Below are the code and all the weights of a small trained network. Each question names an input and a class and asks about switching units off, where a switched-off unit gives its printed mean instead of its output.

import numpy as np


def w(rows, s, z=0):
    codes = np.array(rows[::2]) - 128.0
    scale = np.full(codes.shape[1], s)
    scale[-1] = z or s
    return codes * scale


def norm(h):
    return h / np.sqrt((h * h).mean(-1, keepdims=True) + 1e-5)


def f(y):
    return np.maximum(y, 0)


def log_softmax(a):
    a = a - a.max(-1, keepdims=True)
    return a - np.log(np.exp(a).sum(-1, keepdims=True))


def net(x, mask):
    res = np.array(x, float).reshape(1, 5) / 4 @ E
    u = 0
    for l in range(3):
        y = f(norm(res) @ A[l][:, :-1].T + A[l][:, -1])
        res = res + np.where(mask[u : u + 11], y, B[l][:, -1]) @ B[l][:, :-1]
        u += 11
    return log_softmax(norm(res)[-1] @ U[:, :-1].T + U[:, -1])


A, B = {}, {}
E = w([
[155,100,35,188],'x0',
[128,129,127,127],'x1',
[172,2,138,91],'x2',
[128,128,127,126],'x3',
[29,98,99,103],'x4',
],0.0097)
A[0] = w([
[136,113,30,172,1],'0.n0',
[123,156,172,104,164],'0.n1',
[254,160,124,122,139],'0.n2',
[124,102,48,138,66],'0.n3',
[154,110,114,105,100],'0.n4',
[134,108,51,177,7],'0.n5',
[134,125,76,211,154],'0.n6',
[132,117,128,127,92],'0.n7',
[102,113,131,157,86],'0.n8',
[9,95,63,123,52],'0.n9',
[66,175,118,142,166],'0.n10',
],0.011,0.0078)
B[0] = w([
[215,142,63,89,160],'0.n0',
[202,125,142,122,227],'0.n1',
[115,93,152,184,250],'0.n2',
[181,132,120,111,168],'0.n3',
[125,106,128,119,144],'0.n4',
[217,161,94,75,152],'0.n5',
[181,144,172,79,237],'0.n6',
[126,124,134,129,128],'0.n7',
[125,105,114,121,131],'0.n8',
[150,130,193,251,218],'0.n9',
[165,76,114,90,253],'0.n10',
],0.011,0.0052)
A[1] = w([
[100,114,161,202,34],'1.n0',
[106,142,127,165,5],'1.n1',
[107,109,9,187,85],'1.n2',
[141,74,164,179,177],'1.n3',
[176,92,171,143,171],'1.n4',
[29,107,145,138,106],'1.n5',
[104,246,58,164,210],'1.n6',
[101,214,140,125,182],'1.n7',
[157,213,126,139,96],'1.n8',
[58,126,187,96,13],'1.n9',
[159,121,131,84,155],'1.n10',
],0.013,0.0027)
B[1] = w([
[130,189,113,126,159],'1.n0',
[85,117,162,165,132],'1.n1',
[201,149,199,153,147],'1.n2',
[91,145,98,135,225],'1.n3',
[73,145,87,125,254],'1.n4',
[146,158,152,219,151],'1.n5',
[131,11,95,107,165],'1.n6',
[119,72,119,109,162],'1.n7',
[61,83,106,151,184],'1.n8',
[163,158,125,136,156],'1.n9',
[85,156,80,138,183],'1.n10',
],0.012,0.009)
A[2] = w([
[159,118,132,103,57],'2.n0',
[139,136,119,129,32],'2.n1',
[132,171,75,193,171],'2.n2',
[111,34,119,84,51],'2.n3',
[230,118,143,239,231],'2.n4',
[167,205,108,101,3],'2.n5',
[82,177,57,127,199],'2.n6',
[150,95,126,87,85],'2.n7',
[50,212,255,25,204],'2.n8',
[186,189,127,81,126],'2.n9',
[139,115,198,226,143],'2.n10',
],0.0091,0.0036)
B[2] = w([
[77,115,166,181,130],'2.n0',
[157,128,107,157,128],'2.n1',
[98,195,185,28,231],'2.n2',
[45,72,89,143,177],'2.n3',
[78,183,218,170,254],'2.n4',
[34,235,83,61,132],'2.n5',
[81,145,59,27,226],'2.n6',
[105,128,168,137,141],'2.n7',
[253,151,35,233,235],'2.n8',
[121,199,41,85,146],'2.n9',
[49,207,193,163,198],'2.n10',
],0.0065)
U = w([
[121,139,115,143,217],'0',
[101,148,204,204,104],'1',
[114,26,117,134,107],'2',
[252,137,114,148,103],'3',
[109,149,108,132,149],'4',
[122,154,162,39,3],'5',
],0.018,0.012)

Each question gives the input, the list of numbers given to net, and the class t.
The units are the neurons (one row each of A and B). Each row of codes is followed by its name. A weight is (code - 128) times the scale printed after its matrix; where a second scale follows, it is the last column's (A, B and U).
mask holds one flag per neuron, layer by layer. A switched-off neuron (its flag False) gives its mean, the last column of its row in B, instead of its output. The means were averaged over made-up inputs and are rounded, as every weight is.
A unit's drop is (log p(t) with every unit on - log p(t) with that unit switched off) / (log p(t) with every unit on - log p(t) with every unit switched off).
The circuit of an input: a set's keep is (log p(t) with only the set's units on - log p(t) with every unit switched off) / (log p(t) with every unit on - log p(t) with every unit switched off). Starting from the 12 units with the biggest drops (on a tie, the unit counted first), units are removed one at a time, each time the one whose removal leaves the highest keep (on an exact tie, the one counted first), for as long as the keep stays at least 0.8.
circuit, biggest first: the units of the circuit, biggest drop first
top k neurons: the k neurons with the biggest drops, biggest first
top k neurons in layer l: the k neurons of layer l with the biggest drops, biggest first
input [0,-1,7,7,-6], class 2: top 2 neurons => (0.n9 1.n4)
input [-2,7,-8,8,7], class 2: circuit, biggest first => (1.n6)
input [-7,-3,-6,6,4], class 3: circuit, biggest first => (0.n10 2.n8 1.n4)
input [-3,4,6,5,-7], class 1: top 2 neurons in layer 0 => (0.n2 0.n10)
input [3,-3,-7,0,-8], class 1: circuit, biggest first => (0.n2 2.n4 2.n8)
input [-2,8,7,4,-7], class 0: circuit, biggest first => (1.n4 1.n3 0.n10 0.n6)
input [-8,7,-7,-6,4], class 3: circuit, biggest first => (2.n8 0.n10 1.n4)
input [-5,-1,1,2,4], class 3: circuit, biggest first => (2.n8 1.n8)
input [-8,7,-6,7,-7], class 3: top 2 neurons in layer 1 => (1.n5 1.n7)
input [3,-3,5,-8,-1], class 4: circuit, biggest first => (0.n10 1.n6 1.n4)
input [-3,-1,-5,0,-4], class 2: top 2 neurons in layer 0 => (0.n9 0.n6)
input [-4,-3,-3,6,7], class 1: top 2 neurons => (1.n5 0.n6)
input [-7,3,-8,7,-1], class 2: top 2 neurons => (1.n6 1.n7)
input [0,-3,0,5,-5], class 1: top 2 neurons in layer 1 => (1.n10 1.n8)
input [-8,5,6,-7,1], class 3: top 2 neurons in layer 0 => (0.n10 0.n2)
input [8,6,0,-2,-2], class 3: top neuron in layer 0 => (0.n0)
input [4,1,-6,-7,7], class 1: top 2 neurons in layer 0 => (0.n9 0.n10)
input [7,-2,-2,0,8], class 1: top 3 neurons => (0.n9 1.n2 2.n4)
input [-1,7,6,-5,-5], class 0: top 3 neurons in layer 1 => (1.n4 1.n3 1.n6)
input [-7,2,2,4,-1], class 3: circuit, biggest first => (2.n8)
input [-8,4,-7,-5,5], class 3: top 4 neurons => (2.n8 0.n10 1.n4 1.n9)
input [2,0,2,5,-4], class 4: top 2 neurons in layer 0 => (0.n9 0.n1)
input [-8,-1,-4,1,-5], class 3: top 2 neurons => (2.n8 0.n9)
input [-7,0,-2,-7,-6], class 3: top 3 neurons => (2.n8 0.n9 1.n5)
input [-6,-4,-7,-3,0], class 2: top 2 neurons in layer 1 => (1.n7 1.n6)
input [-4,0,-6,4,4], class 2: top 2 neurons => (0.n2 0.n6)
